Here is a tiny trained network, its code and every weight. The questions are about switching its units off for an input and a class, where a switched-off unit gives its printed mean instead of its output.

import numpy as np


def w(rows, s, z=0):
    codes = np.array(rows[::2]) - 128.0
    scale = np.full(codes.shape[1], s)
    scale[-1] = z or s
    return codes * scale


def f(y):
    return np.maximum(y, 0)


def log_softmax(a):
    a = a - a.max(-1, keepdims=True)
    return a - np.log(np.exp(a).sum(-1, keepdims=True))


def net(x, mask):
    res = np.array(x, float).reshape(1, 3) / 4 @ E
    y = f(res @ A[0][:, :-1].T + A[0][:, -1])
    res = res + np.where(mask, y, B[0][:, -1]) @ B[0][:, :-1]
    return log_softmax(res[-1] @ U[:, :-1].T + U[:, -1])


A, B = {}, {}
E = w([
[46,11,161,111,125,134,43],'x0',
[59,152,24,145,72,132,66],'x1',
[87,180,175,88,82,255,124],'x2',
],0.0079)
A[0] = w([
[103,76,143,117,126,123,102,86],'neuron 1',
[139,147,125,126,131,125,137,195],'neuron 2',
[115,100,133,122,129,131,107,92],'neuron 3',
[86,81,151,132,129,134,126,76],'neuron 4',
[122,114,122,117,109,95,150,105],'neuron 5',
[117,143,144,120,117,188,122,99],'neuron 6',
[166,205,99,124,122,105,151,81],'neuron 7',
[107,152,149,129,121,218,124,93],'neuron 8',
[115,134,141,126,108,137,140,93],'neuron 9',
[102,73,150,123,136,112,100,79],'neuron 10',
[152,177,121,141,142,128,133,104],'neuron 11',
[147,161,116,117,135,124,142,88],'neuron 12',
[150,176,101,130,129,120,156,88],'neuron 13',
[137,113,105,118,128,73,126,134],'neuron 14',
[183,101,250,130,152,111,154,103],'neuron 15',
[98,156,141,117,111,176,129,124],'neuron 16',
[93,150,43,133,120,123,100,126],'neuron 17',
[149,82,80,143,142,15,128,86],'neuron 18',
[105,87,137,125,127,130,117,155],'neuron 19',
[84,147,25,137,103,136,100,88],'neuron 20',
[122,120,123,129,132,128,123,248],'neuron 21',
],0.019,0.011)
B[0] = w([
[127,102,96,163,116,159,126,187],'neuron 1',
[128,145,148,145,64,100,122,201],'neuron 2',
[125,104,111,145,122,149,127,159],'neuron 3',
[137,92,99,156,125,159,132,177],'neuron 4',
[136,134,145,129,139,146,129,143],'neuron 5',
[136,145,140,138,184,129,103,199],'neuron 6',
[133,76,97,167,115,168,110,221],'neuron 7',
[134,163,142,131,195,148,89,232],'neuron 8',
[144,130,136,129,149,150,130,141],'neuron 9',
[133,87,92,165,129,165,127,187],'neuron 10',
[123,109,108,155,116,142,121,181],'neuron 11',
[127,98,109,143,129,147,123,161],'neuron 12',
[118,107,102,162,122,167,128,192],'neuron 13',
[129,165,154,122,132,141,107,190],'neuron 14',
[108,92,107,48,165,110,189,243],'neuron 15',
[133,153,156,131,158,136,94,216],'neuron 16',
[121,103,123,81,147,109,177,238],'neuron 17',
[133,175,160,131,213,154,71,249],'neuron 18',
[131,125,112,154,92,134,122,200],'neuron 19',
[120,81,110,64,160,121,184,248],'neuron 20',
[140,199,178,154,3,50,124,248],'neuron 21',
],0.038,0.011)
U = w([
[168,216,199,150,212,160,43,87],'0',
[108,93,108,36,145,98,221,89],'1',
[154,78,55,254,65,197,102,46],'2',
[153,214,194,167,9,37,120,252],'3',
],0.0088,0.0034)

Each question gives the input, the list of numbers given to net, and the class t.
The units are the neurons (one row each of A and B). Each row of codes is followed by its name. A weight is (code - 128) times the scale printed after its matrix; where a second scale follows, it is the last column's (A, B and U).
mask holds one flag per neuron, in row order. A switched-off neuron (its flag False) gives its mean, the last column of its row in B, instead of its output. The means were averaged over made-up inputs and are rounded, as every weight is.
A unit's drop is (log p(t) with every unit on - log p(t) with that unit switched off) / (log p(t) with every unit on - log p(t) with every unit switched off).
The circuit of an input: a set's keep is (log p(t) with only the set's units on - log p(t) with every unit switched off) / (log p(t) with every unit on - log p(t) with every unit switched off). Starting from the 12 units with the biggest drops (on a tie, the unit counted first), units are removed one at a time, each time the one whose removal leaves the highest keep (on an exact tie, the one counted first), for as long as the keep stays at least 0.8.
circuit, biggest first: the units of the circuit, biggest drop first
most important unit: the unit with the biggest drop
k most important neurons: the k neurons with the biggest drops, biggest first
drop when u is switched off: that unit's drop, to one decimal
input [-5,6,-3], class 1: most important unit -> neuron 20
input [3,-3,-2], class 3: 2 most important neurons -> (neuron 20; neuron 17)
input [7,-1,-6], class 2: 3 most important neurons -> (neuron 10; neuron 1; neuron 8)
input [-8,6,1], class 2: 2 most important neurons -> (neuron 7; neuron 15)
input [-8,0,7], class 2: 3 most important neurons -> (neuron 7; neuron 18; neuron 13)
input [-6,6,5], class 1: 2 most important neurons -> (neuron 20; neuron 17)
input [1,-3,-3], class 3: 2 most important neurons -> (neuron 20; neuron 8)
input [3,2,1], class 3: 2 most important neurons -> (neuron 7; neuron 15)
input [-7,-6,3], class 2: 3 most important neurons -> (neuron 7; neuron 20; neuron 17)
input [-4,-4,3], class 1: 3 most important neurons -> (neuron 15; neuron 18; neuron 21)
input [0,3,2], class 3: 2 most important neurons -> (neuron 15; neuron 18)
input [-3,-2,0], class 3: 2 most important neurons -> (neuron 20; neuron 10)
input [5,-4,-1], class 2: 2 most important neurons -> (neuron 20; neuron 17)
input [5,-6,3], class 1: circuit, biggest first -> (neuron 15)
input [-5,-4,1], class 2: 3 most important neurons -> (neuron 20; neuron 17; neuron 7)
input [-8,-7,7], class 2: 2 most important neurons -> (neuron 7; neuron 18)
input [6,8,-4], class 1: 2 most important neurons -> (neuron 20; neuron 17)
input [-2,1,3], class 3: drop when neuron 18 is switched off -> 0.9
input [-1,-6,-2], class 1: drop when neuron 15 is switched off -> 3.6
input [5,-7,4], class 1: most important unit -> neuron 15
input [-6,8,-3], class 1: drop when neuron 20 is switched off -> 2.3
input [-7,4,-2], class 2: drop when neuron 20 is switched off -> 0.0
